Known rows, with every step that occurs
b/c/w/q: [-195  242   36  -12  130 -350  126  -65   73  233 -469   68   10  -80
 -120   -5 -177  168  139  -78   -3  -43  220  114 -138 -207  127 -281
 -230  -37 -100  -93  -18  -29  424 -208 -152  154  156   96  175 -170
   97  -40   63 -459  -99 -206 -402]
m/f/c/w/q/a/b: [  11  181  264   41   86 -154  196  119  215  268 -545   -8   -5  -54
  -35  122  -73   40  183  -95 -190    0  145  -40  -65  -25  -36 -386
 -119  -26 -138  -29 -185   80  302 -417 -170  195   65 -212   18 -106
  218  -12 -290 -405  291 -198 -488]
g/b/w/q/a/l/m/f/r: [-108   99  383  -46  182  145  107  167   41  334 -460   59  253 -154
 -225  223   61 -207  268  121 -139  255  214   86   19  -75  157 -275
   75 -157 -183 -101  -79  180  177 -214 -141   37  151   -9   34 -132
   37   83 -214 -665  238 -388 -422]
r/f/l/m/w/q: [-177   50  181  -53  219 -242   92    9   44  259 -388  129   28    9
 -156  129  -18 -154  329   48  -11   82   46   51 -277  -25  287 -345
  -96 -109 -381  -55  -99    9  104  -10 -259  278  103  107  258 -166
 -209   98  -96 -410 -108 -361 -576]
b/q/l/a/f/c/w/g: [-175  231   90  -37  101  -56  103   45  -23  371 -293   57   38 -335
 -110  -75 -102  -40   29  -20 -308   66  118  -15 -158   50   83 -469
  112  -10 -100  -58  -44  231  561 -553  106   36   73 -154  -78   25
  192 -175  -33 -478   42 -256 -299]
w/b/c/f: [   9  265    6  -39  288  -29  213  -77  146  414 -496  -23  206 -224
  -21   75 -146   65  214   62 -168    3  376   72  -14 -120  429 -354
 -208 -147  -69   -5   28 -175  239  -51  -39  119   17   42 -216  112
  194  -16   90 -239  113 -223 -529]
m/w/b/f/g: [ 159  303  190  -51  154   43  139   49   99  351 -262 -102  362 -103
  -97    2  -59  -25  422  151 -227  184  350   65 -248   -9  173 -459
  181  -85 -253   13   56   -9  179 -249 -144  116   13  240   78  -84
   11  -75   23 -154  218  -92 -501]
b/c/w/g/q/a/l/m/r: [-199  257  114 -104  303   55  138  -13  -84   80 -218  408   71 -161
 -167  -64 -197  -87  -40  -20  -73  282  191  195   65   35   69 -164
  114   45 -146  -27  -40  286   93   94  -26  253  238  -12  -84 -119
   77  117 -126 -629  108 -367 -493]
a/f/r/g: [ -45  152  179  138   83   21    9  120  -73  140 -271  -24  409 -102
  -29   38  -95  -35  168  161 -350  181  232  270  -40   81  115 -175
   75  -38  -22  -15 -198  162  258 -454 -152  -88  128  -54   93  216
  160  130   -2 -517  343  -86 -414]
w/q/a/l/m/r: [-220  191  135  -84  195  -57  163   50 -117  111 -381  379  280  -95
  -69   13 -222 -162  158   93  -53  330  110  238   87   21   13 -125
   84   11 -296  -26  -50  235   79   60 -154  315  173   48   28 -195
   -3  100 -220 -479  182 -382 -576]
a/m/r/g: [  16  204  152  -12  165   41    3  -59  -62   26 -185  213  261   80
   47 -138 -119   43    0  214 -196  230  219  285  -33   68  134   -9
  159   43  -82   69  -71  211  125 -184   34   65  173   76  178   69
   64  241  -66 -252  228  -93 -506]
m/r/g/f/l/a: [ -50  189   52   57  312  -37  282 -209  -64  312 -363  201  465 -236
 -232  -82   13  -94  176  321 -167  156   83  280   -5  242  289 -302
   69   26 -255  184  -72   97  325   61   -5  124  -49 -115   16    8
 -147  257 -123 -368  234 -261 -466]
b/f/m/r: [ 107  145   57  -13  317   91  134  -12  -60  177 -196  197  275  -76
 -131   91  -35 -119  255   75  104  409  356  243   70   48  296 -145
  147 -148 -224   72 -109  210    5  -32    2   67  154  416  -79  -87
  -24   51 -134 -298  362 -289 -473]
q/l/a/r/f/g/c/w: [ -53   75  160  139  194    9  278 -142  118  351  -59  221  151 -246
  -82 -135  -31   72   19  -70 -247   -3  200  -65 -124   94  123 -468
  123   63   22  -14   73  -42  299 -337 -160   48  447   10  242   36
   -7  205   -5 -663   74 -236 -283]
c/w/q/a/b/f/l/m/r: [ -95  204  193  -56  275   68  210  -68  -17  253 -162  343  165   59
 -210   72  -41 -123  269  -85  -17  222  119  178   60   45  128 -160
   49 -103 -284   28 -131  139  -41  158 -101  306   22   59   96 -187
  -84   37 -193 -377  365 -407 -569]
f/c/w/q/l/m/r: [-141   90  115  -99  216   45  221  -48  -70  173 -175  324   57 -167
 -105 -104 -174  -48  130  -87  -64  172  105   58   94   10  166 -154
  -98  -19 -189   -9 -142  136  137  -47 -101   87  350  121   92  -65
  -88   25 -224 -554  107 -375 -512]
l/a/b/g/q: [-176  255  295   19  271 -325  148   27  -39  159 -484  104  154  -38
   27  -24 -294   62  276   -4 -163  460  307  275  -50   87  -22 -340
 -260  110 -145  -92  211  351  494 -287 -353   43  115  -52  -66  -85
  169  268  -22 -217  -12   -4 -409]
w/b/f/l/m/r/g/c: [  96   29   73   80  373  189  135 -176 -103  209 -282  186  419 -106
  -65 -107 -156 -128  134  210 -144  -32  266   78   -5  174  273 -242
   60  -18 -208  -48   13  -52   86   67 -183   37  408   19  161   44
   36  200   -6 -342  232  -59 -461]
b/q/l/a: [-275  315  172 -142  237 -174  239  -31 -142  469 -362  192  248 -398
 -130  -85 -245  -15  212  161 -181  385  163  140  -60  -22   76 -441
  -58  -26 -179   92  193  161  610 -385   39   49   51 -100  -70 -242
  127   75  -63 -340   -8 -360 -278]
b/q/a/r/g/f: [ -78  170   87  199  195  -79  109   23  -51  295 -325  104  341 -120
 -121   91 -127   80  171  205 -223  224  186  208 -142   56  198 -212
  120   93 -116   54 -217  -38  216 -482  -34  210  123 -233  134   72
  100  293   -5 -437  264  -38 -404]
l/m/r/f/g/c/w: [ -17  -46   91  245  305   44  237 -186   82  170   10  218  171 -100
  -54  -78    0   54   77   47 -127   35  231  -16  -18  126  285 -373
   66   63   20  -45  -82    7   44  -83 -217  170  415  132  280  -36
 -102  151  -47 -569  147 -213 -434]
a/l/m/f/r: [ -78   97  315  -17  214   68   55  238  -27  249 -391  220  347 -241
 -168  190   46 -165  238  206 -159  328  323  166  129   68  222 -316
   47 -136 -193  -18 -116  229  195 -241  -62    7  247  134   66   63
   18   66 -256 -586  246 -342 -341]
a/q/w/g/b: [ -61  156    2   47  210 -140   40   -4   20   14 -377  -86  -44   63
  138   52 -180  -49   60   43 -168  258  395   -6 -153  -20    0 -427
    2   36 -104 -199  -68  134  425 -404 -116  -95  101  -94   85  -96
  259  167   21 -256 -107 -158 -321]
m/f/l/a/b/g/c/w: [ -53  179  247  144  334 -105  256 -250  182  358 -275  192   70 -118
 -165  -51   11   15   95  -16 -133   59  216   16   19  141  272 -443
  -33   16  -78  -10  120  112  367 -180 -163  111  217   11  217  -53
   77  179   -7 -372  122 -169 -301]
f/c/w/q: [ -70   56   59   52   52 -328   96  -17   95  225 -496  -24   25  -99
  -44    4 -114  171  126  -36  -55 -138  160   30 -132  -95  110 -319
 -296    3 -109 -110 -130   29  435 -312 -238  109  254   65  167 -124
   27 -138 -103 -493  -77 -139 -426]
b/c/f/r/g/w/q/l: [-198  121  164 -242   40  -47  222 -164   77  521 -365  105   59 -285
 -212  -42 -283  169   54  -79 -258  124   61    1 -122 -301  164 -109
  -26    0  -71  -72  -48  -90  317 -495 -137 -116  362  -84  -10  110
  222  130  -73 -668  -11 -254 -382]
c/w/b/f/g/q/l: [  46  117  336 -151  106  -96  197   35   51  459 -197   42   40 -350
 -136 -121 -231  182  108 -104  -96  246  310   11 -184  -85    2 -500
  -41   42 -195  -40   34   -9  369 -364 -282 -175  249  -17   16  -48
  104  -76  -47 -407  -41 -130 -149]
c/w/b/f/g/q/a/l: [  51  168  350  -97   84 -150  170   85  106  425 -398   -6  175 -269
 -177   22 -167  108   23   51  -81  140  268  108 -162  -31  -82 -484
  125   48 -206  -42   14  123  285 -219 -285  160  112 -175  -93 -184
  152 -113 -118 -528   78 -142 -306]
q/w/b/g: [-141  369  173  -57  185 -167  157 -136   67  256 -315   -5  138  -82
   51  -39 -277  -68  333  120  -75  422  164   64  -86 -165   96 -333
  -97  -54 -155  -65  118   95  368 -211 -209  126   21  118  202 -135
  190   54  241 -151  -47  -91 -462]
m/l/a/q/w/g/c: [-192  129  -22  -22  301 -127   86   91  -31  150 -430  268   76 -271
  -41 -174 -232  -84  -51   12 -259   74  204  -53 -237  -27   59 -384
  -16  154 -149 -189   24  110  592 -346 -152   84  467  -63  137  -88
  357  194   69 -497 -207  -91 -272]
m/w/b/g/q/l/a: [-200  321  341 -167  324 -169  277  -34   -3  411 -379  114   81 -325
 -156 -206 -281  -60  204   32 -188  345  117   81 -157   -5   94 -515
 -180  -16 -272   65  234  189  521 -124 -207   14   63  -69  -20 -125
   19  155  -17 -351 -113 -303 -366]
q/l/m/f/c/w/g/b: [  78   96  128   41  307  105  113  -58   39  161 -311   29  -74 -145
    5   95  -43 -101  109   13 -158  126  344 -218   12  182  194 -551
  104  -39 -135  -71  -59  153  262 -324   17 -201  162 -125  -36   84
   45   58 -234 -388   63 -305 -254]
g/b/w/q: [ -92  175   99   48   67 -281   35  -58    8  172 -535 -131   40   52
  -15  115 -136  -17  297    1  -33   99  246   77 -145 -184   89 -296
 -139  -32 -139 -202  114   69  385 -266 -322   45   76   71  163 -345
   30  100   82 -237 -113 -159 -427]
q/w/g/f: [-150  129  -83  165  286 -246  100   45   -3  220 -245    2  117 -215
  -87  106 -141  -56   87  108 -131  296  212  -26 -170  -57  198 -473
  107   80 -208 -107 -284   10  295 -373  -57  153   22 -131  133   28
   94  142   57 -336   10 -159 -332]
r/g/q/b/w: [ 119   93  164   55  132 -195   -9   48   46  291 -205    5  -69 -166
  -52   84 -244   71   78   65  -69  187  403   74 -165 -160   32 -270
 -109   43   34 -114   80   82  237 -263 -318  -34  185  -23   26 -231
   49  169  232 -313 -108 -123 -422]
g/c/w/q/l/m/f/r: [-165  -24  328   13  252   84  147  136   45  375 -305  242  204 -281
 -211   52   -9  -71  151   11 -147  158  216    1   26  -56  221 -329
  -99 -115 -170  -95 -136   29  243 -287 -150  -56  421  101  227   52
   39   35 -208 -720  168 -364 -264]
q/l/m/r/g: [ -76  239   97  -52  242  129   54  -92 -185   67 -105  342  255 -112
  -17 -111 -277  -17  104  101 -213  355  120  200   51   55  133  -84
  136   28 -144  102  -82  158   95  -81  -83   11  257   19  113   44
   27  241  -72 -371  227 -197 -461]
f/m/w/g: [  19  277   43  -20  212  -49 -140  -14   44   87 -212  152  -80  -89
  -25   78  -52 -203  100   43 -132  360  197    9 -264   57  123 -401
  171  -83 -236   35   21  257  196 -376   12   87   62  259   33  -98
   46   72  -80 -246  -17 -322 -334]
a/r/g/w/q: [-152   77   74   50  -32 -347   20  -95   22  150 -501  218  141   81
   -9   27 -237  150  122  115 -236   74   79  105 -185 -142    2  -74
  -22   98 -107 -103  -19  134  256 -388 -233  154  318   11  351  -52
   59  275  -38 -414  -35 -144 -422]
a/b/f/c/w/q/l/m: [-116   63  276 -171  276  -79  183   96  -85  437 -164  165  -24 -146
 -124  104 -240  -21  280 -284  -83  160  204 -125  -87  -35   65 -438
 -116 -124 -281  -72  -80  126  243 -276 -166    2  208  -95  -11  -51
  -69  -30 -244 -421   51 -327 -380]
b/g/w/q/l/a/r/f/c: [-106   52  147 -104   61  -38  323  -33   40  418 -483   65  173 -242
 -101   -3  -94  -43  307   36 -218   42   16  -53  -99   -5  224 -248
   97   20  -84  -65  -65   94  349 -423  -99   40  461  -21  -58  212
   15  195 -162 -768    4 -125 -638]
q/w/g/f/l/m/r: [-147  112  -23   -1  330   66  162 -119  -85  115  -77  376  185 -109
 -138   22  -33 -248  127  130  -50  364  116  126   29  108  244 -169
  123    8 -281   -4 -222  139    2   91   18  215  110   66  150  -62
 -102  202  -81 -390  148 -401 -494]
l/m/r/f/g/c/w/b/q/a: [-105   86  230   83  217  173  301 -121   68  394 -220  138  289 -186
  -82  -57  -73  -33  236  287 -130  160   57   37 -116  -11  145 -346
   53  -27  -65   28  -57  -65   89 -162  -83  380  136 -121  118 -283
  101  -31  -64 -509  265 -282 -541]
r/g/c/f: [  -1   19  -32  192  341  -34   93 -131   77  342 -352   64  316 -182
   71   37 -202  140   -1   78 -296    8  310   48  -62   -2  399 -278
  -82   64  -17  -86  -21 -142  189 -219 -246   79  330  -41  -56  167
  240  181   60 -335  155  -42 -433]

Rows
[ -87  101  144  -68  274   94  198   19  165  375 -331 -105  188 -218
 -136   62  -64   47  109   12 -229   70  362  105  -44 -196  319 -222
 -395 -167   41 -128 -106 -107  254 -188 -126  -19  247   15  -86   97
  225   32   88 -630  110 -273 -502]  g/q/w/b/c/f/r
[-125  150  242   75  284   39   97  126   27  299 -214    6  260 -104
 -226   26  108 -169  169  174 -300  235  219  129 -141  107  219 -397
   53  -85 -177   -6 -135  181  285 -424   70   83    7    0   99  145
  -96  160 -195 -510  188 -308 -444]  l/a/m/w/g/f/r
[ -26  100  392 -230  247  -57  192  -87  138  494 -255   84 -141 -294
 -115  -57 -244   23  114 -154  -39  429  190   19 -207  -79  224 -361
 -178  -49 -264   -3  105   65  258 -309 -298 -135  219   72 -118   10
   95   83  -40 -349 -129 -242 -281]  c/f/m/w/b/g/q/l
[ -57   38   83  156  110   69  216  -34   47  307 -333  145  434 -232
   57  -16  -79  -44  197  232 -244  148  245   49 -199   85   66 -297
  223  143   -8 -115   69 -123  234 -565 -154  172  501    7   85  -51
  254  244  -14 -614  154  -33 -443]  b/q/a/r/f/g/c
[  41  130  152  164  291  147   92   -2  -30  261 -278  -25  385 -112
  -55   19 -199  -13  123   53 -315   67  311   47  -36   44   57 -288
   62   15    5  -98  -42  -30  233 -463 -229  -23  418 -137   29   71
  326  228  -71 -565  375   36 -419]  q/a/b/f/r/g/c
[ -35  107  344 -219  331 -108  220  -14   59  546 -162  104  181  -68
 -123  -31   71 -157  105  189  -22  168  252   33 -270   15  122 -433
   40 -182 -294   51   69  205  314  -41  196  124 -185  -59   82 -143
  -95   73  -73 -180   -5 -436 -373]  q/w/b/f/l/a/m
[ -40   48   96  -86   69  -17  256  146  -13  341 -540   26  237 -302
  -36   19  -54  -89  272   18 -195  -77  116  -18 -106   61  165 -345
    5  -47 -147  -48 -121   -7  400 -366  -77    0  429  -52  -94  201
    7   87 -198 -735   48 -158 -588]  w/q/l/a/r/f/c
[ -23  -46  115  129  230  -78  240 -241   23  189 -166  224  191  -45
 -141  -33  -79   -9   32  263 -237  233   68  112  -35  101  278  -99
  199   37  -24  106 -169  402   23 -167  -27  102  130  -15  106   21
  -77  375 -145 -458  271 -368 -479]  l/a/f/m/r/g/w
[  -5  216   27  -27  353  187  108  -96 -159   92 -213  301  292   15
  -94   87  -34 -271  308  129  -39  349  308  176  128  206  235 -215
  218  -77 -297  -16  -23  198  -11  135   16   78   66  169  -22  -40
  -77  126 -148 -252  278 -339 -502]  w/g/b/f/l/m/r
[ -12   89  251 -131  317 -100  267  -68  126  548 -168  227   71 -161
 -177  -37   69 -103  -31  184  -52   68  318   37 -241  157   94 -419
  117  -66 -195   69   61  141  327 -212  304   66 -170 -178  -64   69
 -137  149 -133 -328  -27 -449 -383]  q/b/c/w/g/f/l/a/m
[ 103 -128  283   46  294  -65   99  277   44  281 -355  200  213 -221
  -12  138 -251   12  111  258 -132  223  510  103  -75   80    6 -281
 -199  -10 -134  -83  -96   65  118 -204 -250 -128  276 -128  -11  128
   18  162  -72 -458  125 -241 -444]  l/m/f/r/g/q/b
[  16   93  235 -113   89   98  271 -144   15  434 -289  -46   58 -311
 -217 -170 -147  121   89  113 -169  -12  122   21  -24    4  285 -301
 -118  -38 -132   40 -133 -108  369 -464  -21  -51  293 -193  141   -3
   68  -75  -69 -413  105 -122 -364]  m/r/g/f/c/w/b/q/l
[ -98   56  305  -82  344  -42  157   46   38  275    2  167 -103 -180
 -156   14  -92  -96  210  -47 -139  351  162  -67 -271   45  286 -456
   31   -4 -240   25  -77  105   13 -180 -230  101  256   68  111  -83
 -170  240 -134 -529 -103 -377 -458]  r/f/g/q/l/m/w
[ -66  287   29  177  272 -129  174  -22   85  274 -272   12   14 -164
 -179   95  -93   28  108  -47 -170  139  218  -10  -88   21  149 -514
  126   47 -103   -2 -228   -3  275 -402    6  194  -79 -253  -25   77
  127  107  -76 -402  201 -155 -363]  q/a/b/c/w/g/f
[ 177  222  185  -66   88   40  105 -173   65  482 -292  159  239 -109
 -220  104    0  -52  239  178  -89  104  163   66 -122    6  146 -280
  249  -79 -206  100  -47  -12   82 -123  -33  105   47  -22   84  -25
   54   84  -46 -370  224 -201 -343]  q/a/r/g/w/b/f/l
[-129  107  257 -103  393  -27  256   57   54  367 -401  236   -3 -244
 -186  104  -86  -58  197  -20    0  183  295  -96  -19  -53  341 -424
   20 -116 -272  -21  -94   34  204  -73   12  -37  159  -23   59   -8
   11  111 -158 -460   52 -434 -294]  g/b/c/w/q/l/m/f
